Below is a small trained network, with its code and all its weights. Each question gives an input and a class and asks what happens when units are switched off, that is, made to give their printed mean instead of their output.

import numpy as np


def w(rows, s, z=0):
    codes = np.array(rows[::2]) - 128.0
    scale = np.full(codes.shape[1], s)
    scale[-1] = z or s
    return codes * scale


def f(y):
    return np.maximum(y, 0)


def log_softmax(a):
    a = a - a.max(-1, keepdims=True)
    return a - np.log(np.exp(a).sum(-1, keepdims=True))


def net(x, mask):
    res = np.array(x, float).reshape(1, 4) / 4 @ E
    y = f(res @ A[0][:, :-1].T + A[0][:, -1])
    res = res + np.where(mask, y, B[0][:, -1]) @ B[0][:, :-1]
    return log_softmax(res[-1] @ U[:, :-1].T + U[:, -1])


A, B = {}, {}
E = w([
[145,214,164,143,137,58,81,85,171,180,143,200],'x0',
[166,134,204,143,40,84,213,218,141,123,107,167],'x1',
[28,62,145,254,127,122,123,104,149,120,119,150],'x2',
[92,184,58,155,156,142,172,96,69,71,65,201],'x3',
],0.0092)
A[0] = w([
[42,91,162,228,120,134,105,133,144,121,142,132,2],'N1',
[96,71,89,88,143,171,210,163,86,116,128,46,71],'N2',
[167,81,224,72,100,136,93,122,176,153,190,74,171],'N3',
[119,121,43,103,182,169,1,66,130,117,152,93,80],'N4',
[104,207,116,118,166,147,167,138,82,41,29,156,83],'N5',
[118,77,177,107,110,123,85,155,169,164,159,45,125],'N6',
[176,116,203,122,29,86,207,195,131,79,89,198,8],'N7',
[228,175,76,37,117,159,149,140,119,108,127,98,46],'N8',
[120,214,142,171,133,45,67,78,175,204,131,199,176],'N9',
[99,94,115,178,111,195,169,155,118,63,116,48,196],'N10',
[48,85,147,206,129,111,123,129,170,80,120,129,29],'N11',
],0.0074,0.00088)
B[0] = w([
[51,204,211,14,72,88,89,104,129,164,144,149,205],'N1',
[183,183,109,141,78,188,209,117,128,159,130,16,205],'N2',
[159,111,168,181,132,63,97,76,99,99,78,198,215],'N3',
[98,120,88,158,159,20,137,183,120,20,222,101,245],'N4',
[146,2,125,155,113,171,108,26,41,95,71,172,206],'N5',
[117,55,152,191,121,189,64,27,100,111,95,176,201],'N6',
[60,55,91,163,138,77,152,192,138,68,223,144,234],'N7',
[43,220,210,24,110,147,95,116,122,124,123,162,221],'N8',
[227,149,86,149,36,166,203,106,176,165,148,48,233],'N9',
[174,141,141,152,58,169,157,152,213,178,130,114,200],'N10',
[89,165,207,46,89,185,110,143,113,136,136,154,197],'N11',
],0.0067,0.011)
U = w([
[71,96,87,159,153,62,130,205,122,36,245,114,84],'0',
[59,206,189,2,119,154,97,123,117,153,115,162,104],'1',
[172,41,138,181,136,149,89,32,67,111,45,183,107],'2',
[211,175,105,166,95,177,194,120,173,177,141,48,116],'3',
[124,134,120,151,170,124,122,157,139,145,97,125,253],'4',
],0.0085,0.0037)

Each question gives the input, the list of numbers given to net, and the class t.
The units are the neurons (one row each of A and B). Each row of codes is followed by its name. A weight is (code - 128) times the scale printed after its matrix; where a second scale follows, it is the last column's (A, B and U).
mask holds one flag per neuron, in row order. A switched-off neuron (its flag False) gives its mean, the last column of its row in B, instead of its output. The means were averaged over made-up inputs and are rounded, as every weight is.
A unit's drop is (log p(t) with every unit on - log p(t) with that unit switched off) / (log p(t) with every unit on - log p(t) with every unit switched off).
The circuit of an input: a set's keep is (log p(t) with only the set's units on - log p(t) with every unit switched off) / (log p(t) with every unit on - log p(t) with every unit switched off). Starting from all 11 units, units are removed one at a time, each time the one whose removal leaves the highest keep (on an exact tie, the one counted first), for as long as the keep stays at least 0.8.
circuit, biggest first: the units of the circuit, biggest drop first
most important unit: the unit with the biggest drop
top k neurons: the k neurons with the biggest drops, biggest first
drop when u is switched off: that unit's drop, to one decimal
input [-6,0,7,-1], class 1: most important unit : N1
input [-5,0,7,3], class 1: top 3 neurons : [N1, N11, N9]
input [5,6,7,1], class 1: top 3 neurons : [N1, N4, N11]
input [4,2,5,-8], class 2: top 3 neurons : [N6, N3, N8]
input [-3,2,-1,-5], class 2: top 4 neurons : [N6, N3, N4, N9]
input [8,-3,-7,4], class 3: top 3 neurons : [N9, N1, N11]
input [-2,-2,5,-1], class 1: circuit, biggest first : [N1, N11]
input [7,-4,5,-8], class 2: top 2 neurons : [N6, N3]
input [8,2,-2,8], class 2: top 3 neurons : [N5, N2, N10]
input [4,-6,-1,6], class 0: top 2 neurons : [N4, N6]
input [8,-5,-5,-8], class 2: top 3 neurons : [N3, N6, N2]
input [2,3,-5,-8], class 2: top 2 neurons : [N3, N6]
input [5,-8,3,-2], class 0: drop when N11 is switched off : 0.0
input [-2,4,6,-5], class 1: circuit, biggest first : [N1]
input [4,-3,3,3], class 3: drop when N2 is switched off : -0.2
input [-1,-6,-1,5], class 0: drop when N3 is switched off : 0.2
input [3,4,-5,-6], class 2: circuit, biggest first : [N3, N6]
